Here is a tiny trained network, its code and every weight. The questions are about switching its units off for an input and a class, where a switched-off unit gives its printed mean instead of its output.

import numpy as np


def w(rows, s, z=0):
    codes = np.array(rows[::2]) - 128.0
    scale = np.full(codes.shape[1], s)
    scale[-1] = z or s
    return codes * scale


def norm(h):
    return h / np.sqrt((h * h).mean(-1, keepdims=True) + 1e-5)


def f(y):
    return y / 2 * (1 + np.tanh(0.7978845608 * (y + 0.044715 * y**3)))


def log_softmax(a):
    a = a - a.max(-1, keepdims=True)
    return a - np.log(np.exp(a).sum(-1, keepdims=True))


def net(x, mask):
    res = np.array(x, float).reshape(1, 6) / 4 @ E
    u = 0
    for l in range(2):
        y = f(norm(res) @ A[l][:, :-1].T + A[l][:, -1])
        res = res + np.where(mask[u : u + 7], y, B[l][:, -1]) @ B[l][:, :-1]
        u += 7
    return log_softmax(norm(res)[-1] @ U[:, :-1].T + U[:, -1])


A, B = {}, {}
E = w([
[161,171,180,149,112,152,75,119,154,132,144],'x0',
[99,99,164,144,43,143,155,246,194,105,31],'x1',
[131,51,140,41,155,171,131,104,104,72,215],'x2',
[74,140,95,149,2,71,105,81,184,136,216],'x3',
[91,129,56,78,181,68,167,83,200,115,72],'x4',
[184,152,63,202,181,159,118,89,186,124,158],'x5',
],0.0067)
A[0] = w([
[48,81,88,56,171,141,158,158,116,70,72,131],'0.n0',
[138,114,168,92,145,177,131,160,2,118,168,193],'0.n1',
[94,152,152,138,119,180,123,174,185,39,125,8],'0.n2',
[93,81,158,114,51,122,111,189,105,131,213,33],'0.n3',
[144,77,111,164,101,230,127,225,166,98,92,126],'0.n4',
[109,127,185,128,55,159,157,196,93,137,97,74],'0.n5',
[94,146,132,176,62,136,113,94,126,121,157,3],'0.n6',
],0.0071,0.0037)
B[0] = w([
[115,134,172,119,174,30,184,97,146,84,152,218],'0.n0',
[91,91,77,145,20,215,6,113,76,123,110,255],'0.n1',
[62,109,172,139,105,142,130,137,63,94,127,138],'0.n2',
[173,74,96,80,169,162,80,143,125,221,85,217],'0.n3',
[116,254,152,151,85,107,109,120,156,58,138,230],'0.n4',
[125,139,101,170,98,109,88,170,153,113,82,220],'0.n5',
[139,151,78,6,89,97,96,103,119,143,180,154],'0.n6',
],0.0081,0.0049)
A[1] = w([
[186,53,139,101,181,254,123,83,96,108,204,72],'1.n0',
[124,167,117,159,107,85,130,68,156,170,226,4],'1.n1',
[161,114,101,105,120,145,85,91,133,83,250,181],'1.n2',
[161,92,157,114,157,169,127,111,107,53,170,35],'1.n3',
[94,109,132,114,52,148,137,219,210,111,87,30],'1.n4',
[149,126,32,143,124,114,84,47,146,175,211,168],'1.n5',
[177,148,116,157,220,157,96,86,97,130,84,129],'1.n6',
],0.0085,0.0042)
B[1] = w([
[158,201,81,39,103,205,117,161,67,220,213,194],'1.n0',
[27,178,138,123,124,151,254,20,182,37,138,171],'1.n1',
[105,220,138,132,161,163,233,125,124,87,87,228],'1.n2',
[47,188,111,87,70,185,159,49,180,127,100,137],'1.n3',
[74,128,150,178,98,212,94,115,86,67,171,185],'1.n4',
[145,138,122,55,38,142,191,130,112,114,160,254],'1.n5',
[161,103,132,122,88,171,97,177,126,203,118,168],'1.n6',
],0.0098,0.0091)
U = w([
[96,169,136,113,128,136,203,95,152,49,143,216],'0',
[158,99,146,157,164,126,111,104,128,144,174,8],'1',
[113,110,145,189,80,159,6,154,118,103,115,195],'2',
[127,34,119,102,206,40,165,96,150,132,120,93],'3',
[163,147,84,78,104,197,123,120,83,208,163,188],'4',
[191,143,144,170,220,131,114,179,143,182,95,82],'5',
[181,120,119,162,132,150,140,105,159,156,155,2],'6',
],0.019,0.0044)

Each question gives the input, the list of numbers given to net, and the class t.
The units are the neurons (one row each of A and B). Each row of codes is followed by its name. A weight is (code - 128) times the scale printed after its matrix; where a second scale follows, it is the last column's (A, B and U).
mask holds one flag per neuron, layer by layer. A switched-off neuron (its flag False) gives its mean, the last column of its row in B, instead of its output. The means were averaged over made-up inputs and are rounded, as every weight is.
A unit's drop is (log p(t) with every unit on - log p(t) with that unit switched off) / (log p(t) with every unit on - log p(t) with every unit switched off).
The circuit of an input: a set's keep is (log p(t) with only the set's units on - log p(t) with every unit switched off) / (log p(t) with every unit on - log p(t) with every unit switched off). Starting from the 12 units with the biggest drops (on a tie, the unit counted first), units are removed one at a time, each time the one whose removal leaves the highest keep (on an exact tie, the one counted first), for as long as the keep stays at least 0.8.
circuit, biggest first: the units of the circuit, biggest drop first
unit that matters most: the unit with the biggest drop
k most important neurons: the k neurons with the biggest drops, biggest first
top k neurons in layer l: the k neurons of layer l with the biggest drops, biggest first
drop when u is switched off: that unit's drop, to one decimal
input [-3,-8,0,5,0,-3], class 0: circuit, biggest first -> 1.n1
input [2,-4,-7,5,-1,-7], class 0: 2 most important neurons -> 1.n1, 0.n1
input [-7,6,3,5,-5,7], class 2: top 4 neurons in layer 1 -> 1.n4, 1.n1, 1.n5, 1.n3
input [2,0,-8,-1,6,-6], class 5: 2 most important neurons -> 0.n1, 1.n5
input [5,-4,2,3,1,6], class 0: top 2 neurons in layer 1 -> 1.n1, 1.n2
input [-5,-1,1,8,-7,6], class 0: 4 most important neurons -> 1.n1, 1.n2, 0.n1, 1.n6
input [-7,8,8,6,8,0], class 3: top 2 neurons in layer 0 -> 0.n0, 0.n1
input [-4,-7,-5,-7,5,-3], class 5: top 2 neurons in layer 1 -> 1.n6, 1.n5
input [4,3,-5,-1,4,-7], class 2: 2 most important neurons -> 1.n2, 1.n1
input [-7,-2,-8,-5,-1,8], class 5: 2 most important neurons -> 0.n1, 1.n0
input [6,4,-3,8,-7,2], class 0: top 2 neurons in layer 0 -> 0.n6, 0.n1
input [-4,-1,2,-6,8,8], class 3: top 2 neurons in layer 0 -> 0.n0, 0.n1
input [0,8,-8,-7,-1,8], class 2: top 2 neurons in layer 0 -> 0.n4, 0.n0
input [-8,7,-6,-8,5,6], class 5: circuit, biggest first -> 1.n5
input [-1,-3,-8,-5,0,-1], class 5: 2 most important neurons -> 1.n5, 1.n0
input [0,-1,2,-4,-2,-8], class 2: drop when 0.n1 is switched off -> 0.1
input [8,7,-4,-1,5,3], class 2: drop when 1.n1 is switched off -> 0.1
input [-5,-7,-8,4,-6,3], class 0: drop when 1.n1 is switched off -> 0.1
input [-4,0,-5,-7,1,-4], class 5: top 2 neurons in layer 1 -> 1.n5, 1.n1
input [2,7,-1,-8,-2,5], class 2: unit that matters most -> 1.n2
